Below are the code and all the weights of a small trained network. Each question names an input and a target symbol and asks about switching units off, where a switched-off unit gives its printed mean instead of its output.

import numpy as np


def w(rows, s, z=0):
    codes = np.array(rows[::2]) - 128.0
    scale = np.full(codes.shape[1], s)
    scale[-1] = z or s
    return codes * scale


def f(y):
    return np.maximum(y, 0)


def softmax(a):
    e = np.exp(a - a.max(-1, keepdims=True))
    return e / e.sum(-1, keepdims=True)


def log_softmax(a):
    a = a - a.max(-1, keepdims=True)
    return a - np.log(np.exp(a).sum(-1, keepdims=True))


def net(x, mask):
    ids = ['βγδζηθλμξπστφψω'.index(c) for c in x.split()]
    T = len(ids)
    res = E[ids] + P[:T]
    u = 0
    for l in range(2):
        r = res
        for j in range(2):
            rows = slice(3 * j, 3 * j + 3)
            q, k, v = (r @ M[l][rows].T for M in (Q, K, V))
            z = softmax(np.where(np.tri(T) > 0, q @ k.T / 3**0.5, -1e9)) @ v
            o = O[l][rows]
            res = res + np.where(mask[u + j], z, o[:, -1]) @ o[:, :-1]
        u += 2
        y = f(res @ A[l][:, :-1].T + A[l][:, -1])
        res = res + np.where(mask[u : u + 4], y, B[l][:, -1]) @ B[l][:, :-1]
        u += 4
    return log_softmax(res[-1] @ U[:, :-1].T + U[:, -1])


Q, K, V, O, A, B = {}, {}, {}, {}, {}, {}
E = w([
[115,124,52,171,144,124,117,122],'β',
[139,143,153,84,210,140,50,183],'γ',
[113,193,11,72,183,140,91,101],'δ',
[134,90,145,197,114,125,102,131],'ζ',
[89,48,127,142,152,71,153,130],'η',
[215,160,188,104,29,80,78,117],'θ',
[80,113,99,128,201,201,116,110],'λ',
[163,248,63,118,117,114,74,113],'μ',
[163,171,84,59,78,56,126,98],'ξ',
[122,66,62,87,132,113,102,73],'π',
[143,135,127,158,129,196,45,81],'σ',
[127,109,116,135,98,184,82,43],'τ',
[132,118,82,162,108,162,76,55],'φ',
[122,90,185,110,193,180,47,134],'ψ',
[190,76,110,94,127,100,29,138],'ω',
],0.014)
P = w([
[246,139,136,152,214,120,134,69],'0',
[58,160,82,184,181,52,63,69],'1',
[137,133,80,148,107,196,128,204],'2',
[210,122,120,126,126,76,210,90],'3',
[65,168,100,117,124,44,37,139],'4',
[121,117,94,119,99,182,123,238],'5',
[204,109,118,128,142,77,215,95],'6',
[87,74,130,36,65,50,77,145],'7',
[109,124,89,107,91,191,108,238],'8',
[204,96,123,116,167,68,202,110],'9',
],0.011)
Q[0] = w([
[56,132,96,196,81,89,45,159],'0.h0',
[103,166,100,136,61,125,126,183],'0.h0',
[118,133,108,137,165,94,92,113],'0.h0',
[56,96,97,130,102,78,149,102],'0.h1',
[82,183,159,129,127,111,5,151],'0.h1',
[131,102,153,144,106,120,151,135],'0.h1',
],0.022)
K[0] = w([
[13,104,124,109,47,144,52,187],'0.h0',
[109,133,94,99,60,154,154,177],'0.h0',
[103,137,103,124,143,106,79,124],'0.h0',
[99,126,145,144,163,38,103,69],'0.h1',
[34,137,118,115,53,117,8,202],'0.h1',
[164,135,159,167,157,82,114,151],'0.h1',
],0.017)
V[0] = w([
[175,230,107,194,136,111,135,45],'0.h0',
[119,149,142,35,126,224,248,5],'0.h0',
[11,147,83,89,2,152,96,77],'0.h0',
[130,169,210,107,142,159,79,48],'0.h1',
[187,44,18,100,93,177,83,202],'0.h1',
[109,86,153,158,144,89,98,128],'0.h1',
],0.0084)
O[0] = w([
[231,71,123,122,119,73,23,175,255],'0.h0',
[134,6,195,201,170,24,150,253,18],'0.h0',
[39,92,130,34,216,97,99,201,109],'0.h0',
[66,96,195,110,228,122,136,193,183],'0.h1',
[101,91,77,148,94,136,204,70,247],'0.h1',
[123,162,125,121,140,202,90,87,146],'0.h1',
],0.0063,0.0046)
A[0] = w([
[116,206,119,112,174,63,129,134,183],'0.n0',
[134,115,108,163,115,248,96,170,3],'0.n1',
[95,124,77,138,155,36,211,67,125],'0.n2',
[105,157,122,118,77,153,100,122,110],'0.n3',
],0.012,0.0059)
B[0] = w([
[96,80,174,207,78,125,157,92,242],'0.n0',
[215,52,146,144,106,113,167,255,212],'0.n1',
[157,154,165,149,92,180,100,118,197],'0.n2',
[102,87,126,169,138,92,109,173,253],'0.n3',
],0.0095,0.0057)
Q[1] = w([
[116,103,99,95,130,119,99,88],'1.h0',
[188,152,89,110,155,134,184,173],'1.h0',
[55,146,87,39,33,158,170,252],'1.h0',
[198,139,97,178,194,100,146,109],'1.h1',
[89,123,114,112,85,108,124,179],'1.h1',
[132,154,124,53,104,148,218,179],'1.h1',
],0.02)
K[1] = w([
[110,177,155,149,143,119,107,118],'1.h0',
[169,157,104,85,120,130,191,193],'1.h0',
[6,146,98,80,31,167,121,242],'1.h0',
[205,110,148,113,159,111,151,79],'1.h1',
[91,86,133,96,80,181,106,151],'1.h1',
[102,171,127,49,78,106,169,193],'1.h1',
],0.022)
V[1] = w([
[124,201,131,152,181,193,73,167],'1.h0',
[126,199,155,180,52,118,145,190],'1.h0',
[131,149,2,160,132,148,151,91],'1.h0',
[120,98,94,191,127,97,93,158],'1.h1',
[148,134,152,102,79,185,51,156],'1.h1',
[94,64,167,162,150,192,134,93],'1.h1',
],0.026)
O[1] = w([
[152,168,253,122,179,137,111,174,133],'1.h0',
[126,76,216,209,82,95,119,146,92],'1.h0',
[166,130,73,162,164,173,11,195,149],'1.h0',
[106,99,136,84,172,37,131,155,254],'1.h1',
[142,63,159,46,149,168,82,83,192],'1.h1',
[129,87,100,211,170,123,142,68,186],'1.h1',
],0.015,0.024)
A[1] = w([
[69,110,81,170,108,138,45,205,3],'1.n0',
[187,82,75,166,129,160,127,243,129],'1.n1',
[221,59,106,167,115,201,208,250,67],'1.n2',
[9,125,115,103,146,74,100,162,109],'1.n3',
],0.014,0.0046)
B[1] = w([
[170,177,129,87,99,20,149,114,253],'1.n0',
[48,81,154,195,169,228,146,186,251],'1.n1',
[193,157,109,39,136,133,125,3,183],'1.n2',
[142,144,134,153,75,186,134,139,250],'1.n3',
],0.015,0.04)
U = w([
[254,199,228,163,44,221,163,137,1],'β',
[29,163,215,28,90,170,77,93,75],'γ',
[112,161,150,95,178,93,88,154,125],'δ',
[214,113,218,201,82,119,217,97,31],'ζ',
[184,186,143,251,111,167,107,58,253],'η',
[171,114,160,93,75,79,28,138,149],'θ',
[123,147,121,81,116,159,241,83,16],'λ',
[215,83,124,216,161,12,136,123,154],'μ',
[241,155,118,132,36,117,172,131,162],'ξ',
[69,194,107,69,67,217,14,100,160],'π',
[111,55,182,177,126,128,18,113,158],'σ',
[42,50,72,149,101,102,80,83,191],'τ',
[142,107,168,159,100,134,182,185,192],'φ',
[13,67,155,74,177,26,73,80,108],'ψ',
[230,97,36,40,129,81,85,121,115],'ω',
],0.0036,0.0054)

Each question gives the input, a string of symbols that net reads in full, and the target symbol t.
The units are the heads (3 rows each of Q, K, V and O) and the neurons (one row each of A and B). Each row of codes is followed by its name. A weight is (code - 128) times the scale printed after its matrix; where a second scale follows, it is the last column's (O, A, B and U).
mask holds one flag per unit, layer by layer, with each layer's heads first. A switched-off unit (its flag False) gives its mean, the last column of its rows in O or B, instead of its output. The means were averaged over made-up inputs and are rounded, as every weight is.
A unit's drop is (log p(t) with every unit on - log p(t) with that unit switched off) / (log p(t) with every unit on - log p(t) with every unit switched off).
The circuit of an input: a set's keep is (log p(t) with only the set's units on - log p(t) with every unit switched off) / (log p(t) with every unit on - log p(t) with every unit switched off). Starting from all 12 units, units are removed one at a time, each time the one whose removal leaves the highest keep (on an exact tie, the one counted first), for as long as the keep stays at least 0.8.
units of the circuit, in order: the units of the circuit, biggest drop first
unit that matters most: the unit with the biggest drop
k most important neurons: the k neurons with the biggest drops, biggest first
top k neurons in layer l: the k neurons of layer l with the biggest drops, biggest first
which heads matter: for each layer, one digit per head in row order, 1 if its drop is at least 0.15 and else 0, layers parted by /
input λ λ μ, target μ: units of the circuit, in order : [1.n0; 1.h0]
input φ γ θ, target θ: units of the circuit, in order : [1.h1; 1.h0; 1.n1; 0.n0]
input δ β γ φ δ η ξ σ, target ξ: 3 most important neurons : [0.n0; 1.n3; 1.n0]
input ξ ψ γ γ σ, target ψ: which heads matter : 01 / 11
input φ τ ξ π, target ω: unit that matters most : 0.h0
input φ δ θ ψ λ, target ξ: which heads matter : 11 / 11
input β δ σ σ η, target ξ: top 3 neurons in layer 1 : [1.n3; 1.n1; 1.n0]
input λ π ω ω λ ξ σ, target μ: units of the circuit, in order : [0.h0; 1.h1]
input ψ σ δ τ σ η, target η: units of the circuit, in order : [1.h1; 0.h0]
input γ φ τ ζ, target β: units of the circuit, in order : [0.h0; 1.h1]
input μ ω ζ, target ζ: units of the circuit, in order : [1.h0; 0.n1]
input τ δ σ η σ ζ λ, target λ: units of the circuit, in order : [1.h0; 0.h1]
input τ ψ ψ φ σ ω, target ω: 3 most important neurons : [1.n0; 1.n2; 0.n1]
input β π δ λ ψ η, target η: top 3 neurons in layer 1 : [1.n1; 1.n2; 1.n3]
input σ φ η τ σ, target π: which heads matter : 11 / 10
input φ τ σ π σ μ η, target ω: top 2 neurons in layer 0 : [0.n0; 0.n3]
input η ζ λ, target λ: 2 most important neurons : [1.n1; 1.n2]
input δ β ψ, target ψ: units of the circuit, in order : [0.n1; 1.n3; 1.h1]
input φ σ σ ξ, target ω: units of the circuit, in order : [1.n1]
input ζ σ ζ ζ β ξ ξ, target σ: top 3 neurons in layer 1 : [1.n0; 1.n3; 1.n2]
input ψ δ ω σ η η η φ σ ω, target ζ: which heads matter : 11 / 11
